Below are the code and all the weights of a small trained network. Each question names an input and a target symbol and asks about switching units off, where a switched-off unit gives its printed mean instead of its output.

import numpy as np


def w(rows, s, z=0):
    codes = np.array(rows[::2]) - 128.0
    scale = np.full(codes.shape[1], s)
    scale[-1] = z or s
    return codes * scale


def f(y):
    return np.maximum(y, 0)


def softmax(a):
    e = np.exp(a - a.max(-1, keepdims=True))
    return e / e.sum(-1, keepdims=True)


def log_softmax(a):
    a = a - a.max(-1, keepdims=True)
    return a - np.log(np.exp(a).sum(-1, keepdims=True))


def net(x, mask):
    ids = ['αβεζλξστφ'.index(c) for c in x.split()]
    T = len(ids)
    res = E[ids] + P[:T]
    u = 0
    for l in range(2):
        q, k, v = (res @ M[l].T for M in (Q, K, V))
        z = softmax(np.where(np.tri(T) > 0, q @ k.T / 3**0.5, -1e9)) @ v
        res = res + np.where(mask[u], z, O[l][:, -1]) @ O[l][:, :-1]
        u += 1
        y = f(res @ A[l][:, :-1].T + A[l][:, -1])
        res = res + np.where(mask[u : u + 8], y, B[l][:, -1]) @ B[l][:, :-1]
        u += 8
    return log_softmax(res[-1] @ U[:, :-1].T + U[:, -1])


Q, K, V, O, A, B = {}, {}, {}, {}, {}, {}
E = w([
[164,139,81,128],'α',
[157,114,172,107],'β',
[83,13,163,93],'ε',
[204,98,193,171],'ζ',
[88,200,177,147],'λ',
[113,78,223,192],'ξ',
[100,189,113,114],'σ',
[95,130,37,198],'τ',
[147,250,102,176],'φ',
],0.015)
P = w([
[239,155,22,148],'0',
[218,60,253,193],'1',
[148,86,189,243],'2',
[117,132,123,216],'3',
[171,109,116,188],'4',
[137,139,79,194],'5',
[152,108,103,154],'6',
],0.0017)
Q[0] = w([
[92,192,130,185],'L0H1',
[143,105,126,255],'L0H1',
[164,42,158,156],'L0H1',
],0.0093)
K[0] = w([
[229,190,113,6],'L0H1',
[183,225,96,109],'L0H1',
[115,198,119,253],'L0H1',
],0.0035)
V[0] = w([
[17,132,169,3],'L0H1',
[108,178,53,71],'L0H1',
[100,198,158,222],'L0H1',
],0.0079)
O[0] = w([
[118,207,225,98,2],'L0H1',
[26,192,54,148,55],'L0H1',
[169,128,152,254,205],'L0H1',
],0.0067,0.0048)
A[0] = w([
[176,141,76,130,149],'L0N1',
[116,210,170,126,76],'L0N2',
[255,211,122,165,4],'L0N3',
[184,148,118,75,85],'L0N4',
[201,148,110,226,77],'L0N5',
[122,78,115,97,152],'L0N6',
[157,144,173,118,252],'L0N7',
[232,201,139,181,31],'L0N8',
],0.0075,0.0023)
B[0] = w([
[184,94,129,65,173],'L0N1',
[64,145,91,232,148],'L0N2',
[23,101,202,17,203],'L0N3',
[191,150,227,154,135],'L0N4',
[58,69,168,55,255],'L0N5',
[151,134,66,63,154],'L0N6',
[159,183,142,173,186],'L0N7',
[3,83,185,70,209],'L0N8',
],0.0058,0.0069)
Q[1] = w([
[84,138,254,132],'L1H1',
[143,222,147,163],'L1H1',
[184,40,143,233],'L1H1',
],0.0043)
K[1] = w([
[150,150,45,125],'L1H1',
[121,2,137,163],'L1H1',
[59,123,91,95],'L1H1',
],0.0062)
V[1] = w([
[161,167,179,31],'L1H1',
[138,201,138,196],'L1H1',
[255,137,94,178],'L1H1',
],0.0086)
O[1] = w([
[74,138,124,1,143],'L1H1',
[241,208,119,99,23],'L1H1',
[211,7,72,109,1],'L1H1',
],0.0081,0.0059)
A[1] = w([
[130,115,2,115,254],'L1N1',
[75,117,138,161,101],'L1N2',
[143,209,68,114,125],'L1N3',
[85,170,51,112,154],'L1N4',
[254,154,112,88,150],'L1N5',
[40,97,164,164,123],'L1N6',
[178,92,123,11,206],'L1N7',
[106,146,95,25,111],'L1N8',
],0.0078,0.0056)
B[1] = w([
[196,129,136,153,156],'L1N1',
[107,127,95,146,181],'L1N2',
[92,113,254,132,133],'L1N3',
[239,192,170,112,153],'L1N4',
[230,168,101,137,132],'L1N5',
[143,109,64,125,247],'L1N6',
[148,138,89,77,172],'L1N7',
[149,150,75,164,150],'L1N8',
],0.0071,0.012)
U = w([
[148,131,26,182,106],'α',
[171,157,78,82,222],'β',
[35,178,80,46,90],'ε',
[54,54,71,104,116],'ζ',
[127,189,204,135,178],'λ',
[87,56,236,131,36],'ξ',
[200,170,190,121,252],'σ',
[138,86,129,254,78],'τ',
[9,162,103,190,143],'φ',
],0.0066,0.0034)

Each question gives the input, a string of symbols that net reads in full, and the target symbol t.
The units are the heads (3 rows each of Q, K, V and O) and the neurons (one row each of A and B). Each row of codes is followed by its name. A weight is (code - 128) times the scale printed after its matrix; where a second scale follows, it is the last column's (O, A, B and U).
mask holds one flag per unit, layer by layer, with each layer's heads first. A switched-off unit (its flag False) gives its mean, the last column of its rows in O or B, instead of its output. The means were averaged over made-up inputs and are rounded, as every weight is.
A unit's drop is (log p(t) with every unit on - log p(t) with that unit switched off) / (log p(t) with every unit on - log p(t) with every unit switched off).
The circuit of an input: a set's keep is (log p(t) with only the set's units on - log p(t) with every unit switched off) / (log p(t) with every unit on - log p(t) with every unit switched off). Starting from the 12 units with the biggest drops (on a tie, the unit counted first), units are removed one at a time, each time the one whose removal leaves the highest keep (on an exact tie, the one counted first), for as long as the keep stays at least 0.8.
circuit, biggest first: the units of the circuit, biggest drop first
k most important neurons: the k neurons with the biggest drops, biggest first
top k neurons in layer l: the k neurons of layer l with the biggest drops, biggest first
drop when u is switched off: that unit's drop, to one decimal
input τ ζ ζ, target τ: circuit, biggest first => [L1H1 L0H1]
input τ ζ β, target τ: circuit, biggest first => [L1H1 L0H1 L0N3]
input τ τ τ σ ε, target τ: circuit, biggest first => [L1H1 L0N3 L0H1]
input ζ φ ξ, target φ: 2 most important neurons => [L0N3 L0N5]
input ε τ τ ξ, target τ: circuit, biggest first => [L1H1 L0N3]
input ξ φ ε φ φ ε, target φ: 2 most important neurons => [L0N3 L0N8]
input λ φ φ ζ, target φ: top 3 neurons in layer 0 => [L0N8 L0N3 L0N5]
input β λ β, target σ: 3 most important neurons => [L0N5 L0N3 L0N8]
input α ζ τ, target τ: 2 most important neurons => [L1N1 L0N3]
input λ α σ, target λ: top 3 neurons in layer 1 => [L1N3 L1N6 L1N4]
input ζ β ζ, target ζ: most important neuron => [L1N7]
input σ φ λ τ φ σ, target λ: top 3 neurons in layer 1 => [L1N3 L1N4 L1N6]
input ζ ε α τ τ φ ξ, target τ: drop when L0H1 is switched off => 0.1
input τ α τ, target τ: drop when L1H1 is switched off => 0.6
input φ ξ ζ, target φ: drop when L1H1 is switched off => 0.8
input σ λ ζ τ β, target σ: drop when L0H1 is switched off => 0.2
